Here is a tiny trained network, its code and every weight. The questions are about switching its units off for an input and a target symbol, where a switched-off unit gives its printed mean instead of its output.

import numpy as np


def w(rows, s, z=0):
    codes = np.array(rows[::2]) - 128.0
    scale = np.full(codes.shape[1], s)
    scale[-1] = z or s
    return codes * scale


def norm(h):
    return h / np.sqrt((h * h).mean(-1, keepdims=True) + 1e-5)


def softmax(a):
    e = np.exp(a - a.max(-1, keepdims=True))
    return e / e.sum(-1, keepdims=True)


def log_softmax(a):
    a = a - a.max(-1, keepdims=True)
    return a - np.log(np.exp(a).sum(-1, keepdims=True))


def net(x, mask):
    ids = ['ΞΠΦαεζτ'.index(c) for c in x.split()]
    T = len(ids)
    res = E[ids] + P[:T]
    u = 0
    for l in range(3):
        r = norm(res)
        for j in range(3):
            rows = slice(3 * j, 3 * j + 3)
            q, k, v = (r @ M[l][rows].T for M in (Q, K, V))
            z = softmax(np.where(np.tri(T) > 0, q @ k.T / 3**0.5, -1e9)) @ v
            o = O[l][rows]
            res = res + np.where(mask[u + j], z, o[:, -1]) @ o[:, :-1]
        u += 3
    return log_softmax(norm(res)[-1] @ U[:, :-1].T + U[:, -1])


Q, K, V, O = {}, {}, {}, {}
E = w([
[155,115,196,126],'Ξ',
[113,79,131,65],'Π',
[160,124,70,228],'Φ',
[155,151,221,133],'α',
[137,35,51,218],'ε',
[122,85,47,76],'ζ',
[187,219,252,166],'τ',
],0.013)
P = w([
[131,158,87,80],'0',
[157,131,124,65],'1',
[79,115,151,112],'2',
[111,190,88,111],'3',
[217,95,126,79],'4',
[8,149,149,133],'5',
[169,171,73,109],'6',
],0.012)
Q[0] = w([
[143,222,142,106],'L0H0',
[122,82,178,108],'L0H0',
[97,123,155,104],'L0H0',
[132,52,52,156],'L0H1',
[157,166,230,131],'L0H1',
[100,52,45,134],'L0H1',
[251,127,87,127],'L0H2',
[10,187,108,180],'L0H2',
[218,202,57,95],'L0H2',
],0.016)
K[0] = w([
[42,133,124,125],'L0H0',
[123,121,107,101],'L0H0',
[150,46,135,117],'L0H0',
[95,148,42,226],'L0H1',
[192,139,188,87],'L0H1',
[84,139,50,164],'L0H1',
[53,176,128,126],'L0H2',
[143,70,176,131],'L0H2',
[2,155,139,162],'L0H2',
],0.017)
V[0] = w([
[153,128,141,182],'L0H0',
[96,161,147,150],'L0H0',
[64,98,153,188],'L0H0',
[96,159,121,84],'L0H1',
[130,151,121,111],'L0H1',
[86,138,69,161],'L0H1',
[80,203,75,92],'L0H2',
[114,179,170,120],'L0H2',
[118,93,116,7],'L0H2',
],0.013)
O[0] = w([
[185,165,134,101,89],'L0H0',
[168,95,139,41,51],'L0H0',
[111,78,156,114,13],'L0H0',
[102,120,148,138,89],'L0H1',
[127,124,116,151,120],'L0H1',
[128,219,110,78,233],'L0H1',
[2,207,132,164,197],'L0H2',
[84,46,148,174,46],'L0H2',
[116,161,59,155,253],'L0H2',
],0.0086,0.0049)
Q[1] = w([
[134,85,180,187],'L1H0',
[135,46,101,134],'L1H0',
[117,133,111,186],'L1H0',
[150,167,151,114],'L1H1',
[87,134,138,53],'L1H1',
[147,105,165,182],'L1H1',
[162,130,248,198],'L1H2',
[99,199,47,143],'L1H2',
[194,171,24,208],'L1H2',
],0.013)
K[1] = w([
[79,152,181,213],'L1H0',
[210,126,90,212],'L1H0',
[179,123,96,162],'L1H0',
[136,161,73,64],'L1H1',
[2,95,132,143],'L1H1',
[209,80,109,174],'L1H1',
[183,87,47,137],'L1H2',
[1,218,153,235],'L1H2',
[205,231,221,237],'L1H2',
],0.009)
V[1] = w([
[143,201,154,202],'L1H0',
[39,19,162,167],'L1H0',
[199,25,138,96],'L1H0',
[161,74,45,173],'L1H1',
[120,187,181,63],'L1H1',
[225,28,79,102],'L1H1',
[138,78,80,148],'L1H2',
[37,111,137,3],'L1H2',
[193,141,91,19],'L1H2',
],0.0053)
O[1] = w([
[191,132,117,12,155],'L1H0',
[211,190,125,160,4],'L1H0',
[68,234,40,173,32],'L1H0',
[253,154,155,4,158],'L1H1',
[78,185,148,103,125],'L1H1',
[114,235,110,110,67],'L1H1',
[133,93,21,208,116],'L1H2',
[90,171,111,220,61],'L1H2',
[153,173,102,91,79],'L1H2',
],0.0049,0.0043)
Q[2] = w([
[178,112,97,170],'L2H0',
[96,118,110,134],'L2H0',
[101,77,149,148],'L2H0',
[106,204,148,143],'L2H1',
[90,169,99,177],'L2H1',
[115,178,126,116],'L2H1',
[79,135,216,97],'L2H2',
[96,79,130,159],'L2H2',
[1,132,45,55],'L2H2',
],0.0097)
K[2] = w([
[74,173,82,206],'L2H0',
[11,133,92,135],'L2H0',
[142,11,133,214],'L2H0',
[104,126,26,98],'L2H1',
[102,146,89,52],'L2H1',
[135,197,91,123],'L2H1',
[72,103,87,145],'L2H2',
[185,59,150,153],'L2H2',
[118,203,142,178],'L2H2',
],0.011)
V[2] = w([
[91,179,146,219],'L2H0',
[198,198,155,159],'L2H0',
[159,177,8,128],'L2H0',
[149,175,133,121],'L2H1',
[131,148,111,184],'L2H1',
[121,83,38,79],'L2H1',
[151,25,78,51],'L2H2',
[120,96,123,135],'L2H2',
[153,65,163,156],'L2H2',
],0.011)
O[2] = w([
[130,111,94,21,116],'L2H0',
[122,36,167,82,131],'L2H0',
[173,92,236,109,254],'L2H0',
[70,114,137,121,149],'L2H1',
[73,159,207,82,141],'L2H1',
[114,138,111,255,177],'L2H1',
[86,160,48,34,110],'L2H2',
[209,131,93,131,112],'L2H2',
[81,119,152,112,53],'L2H2',
],0.0072,0.0087)
U = w([
[176,94,85,130,72],'Ξ',
[50,165,98,98,203],'Π',
[64,145,251,92,91],'Φ',
[91,38,115,123,107],'α',
[179,187,172,97,4],'ε',
[35,181,161,146,202],'ζ',
[34,61,176,93,169],'τ',
],0.012,0.0032)

Each question gives the input, a string of symbols that net reads in full, and the target symbol t.
The units are the heads (3 rows each of Q, K, V and O). Each row of codes is followed by its name. A weight is (code - 128) times the scale printed after its matrix; where a second scale follows, it is the last column's (O and U).
mask holds one flag per head, layer by layer. A switched-off head (its flag False) gives its mean, the last column of its rows in O, instead of its output. The means were averaged over made-up inputs and are rounded, as every weight is.
A unit's drop is (log p(t) with every unit on - log p(t) with that unit switched off) / (log p(t) with every unit on - log p(t) with every unit switched off).
The circuit of an input: a set's keep is (log p(t) with only the set's units on - log p(t) with every unit switched off) / (log p(t) with every unit on - log p(t) with every unit switched off). Starting from all 9 units, units are removed one at a time, each time the one whose removal leaves the highest keep (on an exact tie, the one counted first), for as long as the keep stays at least 0.8.
circuit, biggest first: the units of the circuit, biggest drop first
heads that matter: for each layer, one digit per head in row order, 1 if its drop is at least 0.15 and else 0, layers parted by /
drop when u is switched off: that unit's drop, to one decimal
input α α Ξ ζ Ξ Ξ, target Ξ: heads that matter : 001 / 000 / 000
input Φ ε ζ, target ε: circuit, biggest first : [L0H2]
input ζ ζ ζ Π α Ξ, target α: circuit, biggest first : [L0H2; L0H1]
input α Φ Ξ ζ τ, target ζ: heads that matter : 001 / 000 / 000
input ζ τ α, target τ: heads that matter : 010 / 000 / 110
input ε ζ ζ ζ ζ, target Π: heads that matter : 001 / 000 / 000
input ζ ε Π, target ε: heads that matter : 001 / 000 / 000
input ε α α, target α: circuit, biggest first : [L0H1; L0H2]
input Φ Π ε, target Π: circuit, biggest first : [L0H2; L0H1]
input ζ Φ α Φ ζ ζ α, target ζ: heads that matter : 001 / 000 / 100
input ε ε Φ Φ, target ε: heads that matter : 000 / 000 / 000
input τ ζ ζ τ Ξ, target α: heads that matter : 011 / 000 / 100
input ζ ε ζ, target ε: heads that matter : 001 / 000 / 100
input ε τ α ζ Φ, target ζ: circuit, biggest first : [L0H2]
input Ξ ζ τ Π, target τ: heads that matter : 011 / 111 / 001
input ζ Φ Ξ ε Φ Φ, target Φ: heads that matter : 010 / 000 / 100
input Φ ε α Π α, target ζ: heads that matter : 001 / 010 / 000
input α ε α, target ε: drop when L0H1 is switched off : -0.2
input Ξ ε Φ ζ ζ ζ Π, target ζ: drop when L1H0 is switched off : 0.0
input ζ Φ Φ, target Φ: circuit, biggest first : [L2H0]
input Π Π ζ ζ ζ, target ζ: drop when L2H1 is switched off : 0.1
